Below are the code and all the weights of a small trained network. Each question names an input and a target symbol and asks about switching units off, where a switched-off unit gives its printed mean instead of its output.

import numpy as np


def w(rows, s, z=0):
    codes = np.array(rows[::2]) - 128.0
    scale = np.full(codes.shape[1], s)
    scale[-1] = z or s
    return codes * scale


def norm(h):
    return h / np.sqrt((h * h).mean(-1, keepdims=True) + 1e-5)


def f(y):
    return y / 2 * (1 + np.tanh(0.7978845608 * (y + 0.044715 * y**3)))


def softmax(a):
    e = np.exp(a - a.max(-1, keepdims=True))
    return e / e.sum(-1, keepdims=True)


def log_softmax(a):
    a = a - a.max(-1, keepdims=True)
    return a - np.log(np.exp(a).sum(-1, keepdims=True))


def net(x, mask):
    ids = ['δεηθπστ'.index(c) for c in x.split()]
    T = len(ids)
    res = E[ids] + P[:T]
    u = 0
    for l in range(2):
        r = norm(res)
        for j in range(2):
            rows = slice(2 * j, 2 * j + 2)
            q, k, v = (r @ M[l][rows].T for M in (Q, K, V))
            z = softmax(np.where(np.tri(T) > 0, q @ k.T / 2**0.5, -1e9)) @ v
            o = O[l][rows]
            res = res + np.where(mask[u + j], z, o[:, -1]) @ o[:, :-1]
        u += 2
        y = f(norm(res) @ A[l][:, :-1].T + A[l][:, -1])
        res = res + np.where(mask[u : u + 4], y, B[l][:, -1]) @ B[l][:, :-1]
        u += 4
    return log_softmax(norm(res)[-1] @ U[:, :-1].T + U[:, -1])


Q, K, V, O, A, B = {}, {}, {}, {}, {}, {}
E = w([
[126,118,66,88,208,188,120,185,80,110],'δ',
[180,140,127,127,152,176,59,155,61,134],'ε',
[73,155,136,92,132,156,60,130,181,74],'η',
[47,75,145,112,113,114,254,155,157,158],'θ',
[185,214,109,155,133,135,78,173,132,87],'π',
[106,82,221,216,52,120,199,151,198,88],'σ',
[131,169,52,120,181,150,136,202,120,85],'τ',
],0.0051)
P = w([
[145,108,73,153,63,196,158,131,79,23],'0',
[104,123,101,169,184,78,90,154,71,30],'1',
[148,173,186,73,130,132,111,208,73,50],'2',
[126,132,71,156,180,162,104,114,254,226],'3',
[138,185,137,90,65,228,186,92,101,83],'4',
[135,122,166,68,112,46,47,245,118,120],'5',
[90,104,34,189,180,33,115,42,95,85],'6',
[135,185,109,139,138,233,191,29,177,188],'7',
[141,50,79,102,195,137,71,210,193,252],'8',
[70,80,100,156,244,29,82,193,104,137],'9',
],0.0046)
Q[0] = w([
[105,80,182,94,155,18,21,251,113,94],'L0H0',
[68,150,123,154,162,96,185,51,38,35],'L0H0',
[101,48,150,222,110,131,145,119,153,108],'L0H1',
[98,73,194,86,86,44,253,78,110,200],'L0H1',
],0.029)
K[0] = w([
[134,149,83,186,147,200,167,9,164,156],'L0H0',
[153,197,161,65,103,253,182,141,152,161],'L0H0',
[147,91,191,173,90,134,113,120,157,104],'L0H1',
[116,131,165,99,95,117,226,131,121,163],'L0H1',
],0.04)
V[0] = w([
[7,118,167,125,116,103,225,152,222,74],'L0H0',
[67,52,48,15,205,169,162,155,70,164],'L0H0',
[148,228,102,51,132,186,120,133,99,115],'L0H1',
[118,93,204,180,98,117,202,132,119,141],'L0H1',
],0.018)
O[0] = w([
[153,139,187,104,129,170,255,172,130,195,161],'L0H0',
[150,165,193,224,204,144,185,47,136,88,124],'L0H0',
[124,131,121,115,145,91,91,137,163,142,174],'L0H1',
[122,53,150,179,128,168,131,57,166,177,9],'L0H1',
],0.0079,0.013)
A[0] = w([
[132,56,131,180,104,92,119,121,149,149,77],'L0N0',
[96,173,127,134,169,125,132,138,124,109,128],'L0N1',
[180,110,120,170,4,236,119,79,150,50,78],'L0N2',
[133,159,111,108,93,117,125,159,122,138,2],'L0N3',
],0.033,0.0029)
B[0] = w([
[185,154,103,125,178,141,108,118,204,120,174],'L0N0',
[158,112,148,121,90,121,112,102,124,161,242],'L0N1',
[136,92,165,148,54,144,250,193,101,131,184],'L0N2',
[106,70,123,122,172,128,133,112,126,135,251],'L0N3',
],0.023,0.015)
Q[1] = w([
[157,157,91,163,58,205,250,188,237,141],'L1H0',
[65,197,54,53,127,150,121,224,167,109],'L1H0',
[166,57,160,122,88,58,105,148,51,118],'L1H1',
[101,102,150,32,182,27,3,81,3,145],'L1H1',
],0.024)
K[1] = w([
[152,209,194,135,126,158,237,134,132,144],'L1H0',
[185,110,139,139,59,132,179,187,169,127],'L1H0',
[105,73,131,163,146,89,103,120,49,114],'L1H1',
[120,126,144,93,254,99,105,77,72,167],'L1H1',
],0.03)
V[1] = w([
[249,48,74,142,44,142,165,203,231,79],'L1H0',
[124,149,121,103,136,104,115,160,118,100],'L1H0',
[85,131,162,104,200,131,112,84,167,121],'L1H1',
[159,47,121,174,37,139,157,167,153,75],'L1H1',
],0.018)
O[1] = w([
[129,95,179,173,79,150,254,150,25,155,241],'L1H0',
[102,95,108,124,119,136,119,140,138,133,145],'L1H0',
[129,99,144,174,111,146,152,131,70,142,116],'L1H1',
[141,176,97,54,151,119,109,154,168,147,254],'L1H1',
],0.01,0.008)
A[1] = w([
[126,130,149,165,195,186,182,88,227,154,109],'L1N0',
[57,252,60,201,65,148,79,183,121,43,4],'L1N1',
[145,81,169,102,226,146,157,93,183,180,29],'L1N2',
[77,178,180,196,213,131,122,49,94,55,22],'L1N3',
],0.028,0.0036)
B[1] = w([
[88,100,115,37,123,84,69,174,122,151,216],'L1N0',
[39,254,102,163,19,183,149,156,77,141,140],'L1N1',
[154,151,67,220,126,154,133,89,168,92,253],'L1N2',
[89,143,213,102,223,172,152,159,139,72,169],'L1N3',
],0.02,0.018)
U = w([
[134,155,242,128,240,158,126,122,122,47,129],'δ',
[43,249,104,172,36,167,89,152,62,88,45],'ε',
[170,111,27,252,146,181,129,47,161,92,92],'η',
[189,235,68,55,154,98,155,185,216,169,42],'θ',
[79,26,62,82,144,72,43,168,121,107,216],'π',
[125,53,150,142,69,172,251,190,65,163,254],'σ',
[222,145,197,135,52,54,66,43,78,199,87],'τ',
],0.0042,0.00075)

Each question gives the input, a string of symbols that net reads in full, and the target symbol t.
The units are the heads (2 rows each of Q, K, V and O) and the neurons (one row each of A and B). Each row of codes is followed by its name. A weight is (code - 128) times the scale printed after its matrix; where a second scale follows, it is the last column's (O, A, B and U).
mask holds one flag per unit, layer by layer, with each layer's heads first. A switched-off unit (its flag False) gives its mean, the last column of its rows in O or B, instead of its output. The means were averaged over made-up inputs and are rounded, as every weight is.
A unit's drop is (log p(t) with every unit on - log p(t) with that unit switched off) / (log p(t) with every unit on - log p(t) with every unit switched off).
The circuit of an input: a set's keep is (log p(t) with only the set's units on - log p(t) with every unit switched off) / (log p(t) with every unit on - log p(t) with every unit switched off). Starting from all 12 units, units are removed one at a time, each time the one whose removal leaves the highest keep (on an exact tie, the one counted first), for as long as the keep stays at least 0.8.
circuit, biggest first: the units of the circuit, biggest drop first
most important unit: the unit with the biggest drop
top k neurons: the k neurons with the biggest drops, biggest first
which heads matter: for each layer, one digit per head in row order, 1 if its drop is at least 0.15 and else 0, layers parted by /
drop when u is switched off: that unit's drop, to one decimal
input θ δ τ ε σ π η θ π δ, target θ: which heads matter : 10 / 01
input η π η π π η τ τ π ε, target τ: most important unit : L0N1
input σ ε δ π δ σ η η, target σ: which heads matter : 11 / 10
input π θ π τ σ σ, target θ: which heads matter : 11 / 01
input η θ ε ε, target θ: top 4 neurons : (L0N2, L1N0, L0N3, L1N2)
input π π τ θ ε ε δ, target ε: circuit, biggest first : (L0H0, L1N1, L0N3)
input τ π π σ η π δ θ δ ε, target θ: top 2 neurons : (L0N2, L0N3)
input δ π δ, target δ: circuit, biggest first : (L0H0, L1N3)
input σ π π π π π η, target π: top 3 neurons : (L0N3, L1N2, L0N2)
input π δ η π π η η π τ, target η: top 3 neurons : (L0N3, L1N2, L0N2)
input π π τ, target π: top 3 neurons : (L0N3, L1N2, L0N2)
input π η θ η θ, target θ: circuit, biggest first : (L0H0, L1N0, L0N2, L1N2)
input π δ δ η π π θ δ θ, target θ: top 4 neurons : (L0N2, L1N0, L0N3, L1N2)
input π π π θ π η ε π τ, target ε: most important unit : L0H0
input τ θ σ π σ δ σ θ τ π, target θ: top 3 neurons : (L0N2, L0N3, L1N0)
input τ π η τ σ τ η, target σ: which heads matter : 10 / 10
input σ τ τ π π π η τ π π, target τ: top 2 neurons : (L0N1, L0N3)
input η ε δ η τ η π ε θ π, target ε: top 2 neurons : (L1N1, L0N3)
input σ η ε π δ, target ε: which heads matter : 11 / 00
input θ η σ τ, target η: most important unit : L1N2
input η π ε, target η: top 2 neurons : (L0N3, L1N2)
input σ δ η π, target δ: top 2 neurons : (L1N3, L0N1)
input π δ π τ, target δ: top 2 neurons : (L1N3, L0N2)
input π π π π η θ σ τ ε δ, target τ: top 3 neurons : (L0N1, L0N3, L1N2)
input π η π η π π, target η: top 2 neurons : (L0N3, L1N2)
input τ π θ η π η π θ θ η, target θ: top 2 neurons : (L0N3, L0N2)
input π π η σ δ τ, target σ: circuit, biggest first : (L1H0)
input θ η π η δ η τ, target δ: drop when L0H0 is switched off : 1.2
input θ τ δ ε π η η τ η, target η: drop when L1N2 is switched off : 0.2
